Here is a tiny trained network, its code and every weight. The questions are about switching its units off for an input and a target symbol, where a switched-off unit gives its printed mean instead of its output.

import numpy as np


def w(rows, s, z=0):
    codes = np.array(rows[::2]) - 128.0
    scale = np.full(codes.shape[1], s)
    scale[-1] = z or s
    return codes * scale


def f(y):
    return np.maximum(y, 0)


def softmax(a):
    e = np.exp(a - a.max(-1, keepdims=True))
    return e / e.sum(-1, keepdims=True)


def log_softmax(a):
    a = a - a.max(-1, keepdims=True)
    return a - np.log(np.exp(a).sum(-1, keepdims=True))


def net(x, mask):
    ids = ['βγδζηθλμτω'.index(c) for c in x.split()]
    T = len(ids)
    res = E[ids] + P[:T]
    q, k, v = (res @ M[0].T for M in (Q, K, V))
    z = softmax(np.where(np.tri(T) > 0, q @ k.T / 3**0.5, -1e9)) @ v
    res = res + np.where(mask[0], z, O[0][:, -1]) @ O[0][:, :-1]
    y = f(res @ A[0][:, :-1].T + A[0][:, -1])
    res = res + np.where(mask[1:17], y, B[0][:, -1]) @ B[0][:, :-1]
    return log_softmax(res[-1] @ U[:, :-1].T + U[:, -1])


Q, K, V, O, A, B = {}, {}, {}, {}, {}, {}
E = w([
[175,107,193,40,57],'β',
[79,235,171,135,110],'γ',
[112,125,199,146,146],'δ',
[152,159,147,81,154],'ζ',
[29,43,109,108,113],'η',
[153,94,112,103,250],'θ',
[74,215,70,81,204],'λ',
[93,112,67,108,94],'μ',
[30,153,105,116,164],'τ',
[64,176,216,45,164],'ω',
],0.015)
P = w([
[190,131,100,120,183],'0',
[177,154,100,100,176],'1',
[164,163,103,82,164],'2',
[148,175,111,67,157],'3',
[145,176,113,64,143],'4',
[130,182,116,56,133],'5',
[127,183,131,52,124],'6',
[113,195,133,43,121],'7',
[111,202,141,27,120],'8',
[95,208,139,24,107],'9',
[96,218,137,16,96],'10',
[93,214,169,3,104],'11',
],0.006)
Q[0] = w([
[139,112,92,148,141],'H1',
[43,178,155,5,166],'H1',
[86,116,146,47,144],'H1',
],0.034)
K[0] = w([
[115,119,44,104,154],'H1',
[78,241,217,37,4],'H1',
[61,129,154,91,30],'H1',
],0.018)
V[0] = w([
[194,155,33,153,2],'H1',
[60,158,50,161,70],'H1',
[134,58,72,35,100],'H1',
],0.0085)
O[0] = w([
[152,97,1,137,79,3],'H1',
[155,110,74,232,167,120],'H1',
[119,48,80,28,178,60],'H1',
],0.0076,0.0053)
A[0] = w([
[194,128,138,101,38,91],'N1',
[91,132,97,83,45,142],'N2',
[103,62,129,179,149,100],'N3',
[147,133,179,40,113,108],'N4',
[66,203,89,155,233,93],'N5',
[59,24,144,151,133,96],'N6',
[50,108,140,129,212,132],'N7',
[245,77,132,152,254,104],'N8',
[205,192,121,69,206,53],'N9',
[130,102,149,111,124,88],'N10',
[160,146,33,141,67,166],'N11',
[147,74,120,106,188,153],'N12',
[224,231,86,109,178,117],'N13',
[51,101,80,199,121,149],'N14',
[169,180,104,142,101,254],'N15',
[196,90,188,194,172,187],'N16',
],0.0087,0.0058)
B[0] = w([
[79,140,71,181,87,141],'N1',
[156,118,68,160,154,186],'N2',
[79,100,140,169,135,144],'N3',
[185,67,137,161,156,250],'N4',
[151,156,43,200,23,234],'N5',
[80,53,184,161,67,187],'N6',
[190,144,118,213,102,254],'N7',
[145,244,76,42,74,151],'N8',
[103,79,140,55,9,195],'N9',
[125,117,92,139,96,145],'N10',
[81,162,94,80,203,137],'N11',
[171,153,135,127,199,175],'N12',
[109,17,164,87,76,200],'N13',
[37,173,135,109,195,179],'N14',
[38,154,124,55,206,220],'N15',
[112,205,205,111,191,159],'N16',
],0.015,0.0067)
U = w([
[214,34,6,97,128,195],'β',
[38,171,144,94,56,203],'γ',
[214,170,166,119,216,145],'δ',
[113,43,167,5,79,47],'ζ',
[69,2,125,195,120,101],'η',
[229,169,84,68,90,133],'θ',
[141,80,58,117,1,2],'λ',
[181,136,54,86,218,187],'μ',
[212,169,38,211,116,129],'τ',
[224,105,197,174,26,105],'ω',
],0.0055,0.0058)

Each question gives the input, a string of symbols that net reads in full, and the target symbol t.
The units are the heads (3 rows each of Q, K, V and O) and the neurons (one row each of A and B). Each row of codes is followed by its name. A weight is (code - 128) times the scale printed after its matrix; where a second scale follows, it is the last column's (O, A, B and U).
mask holds one flag per unit, heads first, then neurons. A switched-off unit (its flag False) gives its mean, the last column of its rows in O or B, instead of its output. The means were averaged over made-up inputs and are rounded, as every weight is.
A unit's drop is (log p(t) with every unit on - log p(t) with that unit switched off) / (log p(t) with every unit on - log p(t) with every unit switched off).
The circuit of an input: a set's keep is (log p(t) with only the set's units on - log p(t) with every unit switched off) / (log p(t) with every unit on - log p(t) with every unit switched off). Starting from the 12 units with the biggest drops (on a tie, the unit counted first), units are removed one at a time, each time the one whose removal leaves the highest keep (on an exact tie, the one counted first), for as long as the keep stays at least 0.8.
circuit, biggest first: the units of the circuit, biggest drop first
k most important neurons: the k neurons with the biggest drops, biggest first
drop when u is switched off: that unit's drop, to one decimal
input λ δ τ θ η β δ τ β λ, target β: most important neuron : [N2]
input ζ μ λ, target λ: 3 most important neurons : [N5; N9; N13]
input ζ ζ η γ ζ, target ζ: 2 most important neurons : [N13; N7]
input η η η ω ω β μ η ζ, target ζ: circuit, biggest first : [N9; N7; N13]
input γ τ θ γ η μ ω δ, target δ: circuit, biggest first : [N16; N5; N9]
input η θ δ γ γ β τ η λ, target β: 2 most important neurons : [N2; N6]
input η γ γ ζ, target γ: circuit, biggest first : [H1; N4; N15]
input η η β ω γ λ, target λ: 2 most important neurons : [N5; N13]
input γ θ ω γ γ γ γ ζ η η τ, target τ: 4 most important neurons : [N5; N9; N13; N6]
input λ λ ζ μ η η τ, target τ: 2 most important neurons : [N5; N7]
input μ γ μ, target μ: drop when N15 is switched off : 0.1
input η ζ δ β η, target β: drop when N12 is switched off : 0.2
input η γ τ γ η θ ζ η ζ ζ η β, target β: drop when N14 is switched off : 0.0
input η η β η λ η ζ, target β: most important neuron : [N4]
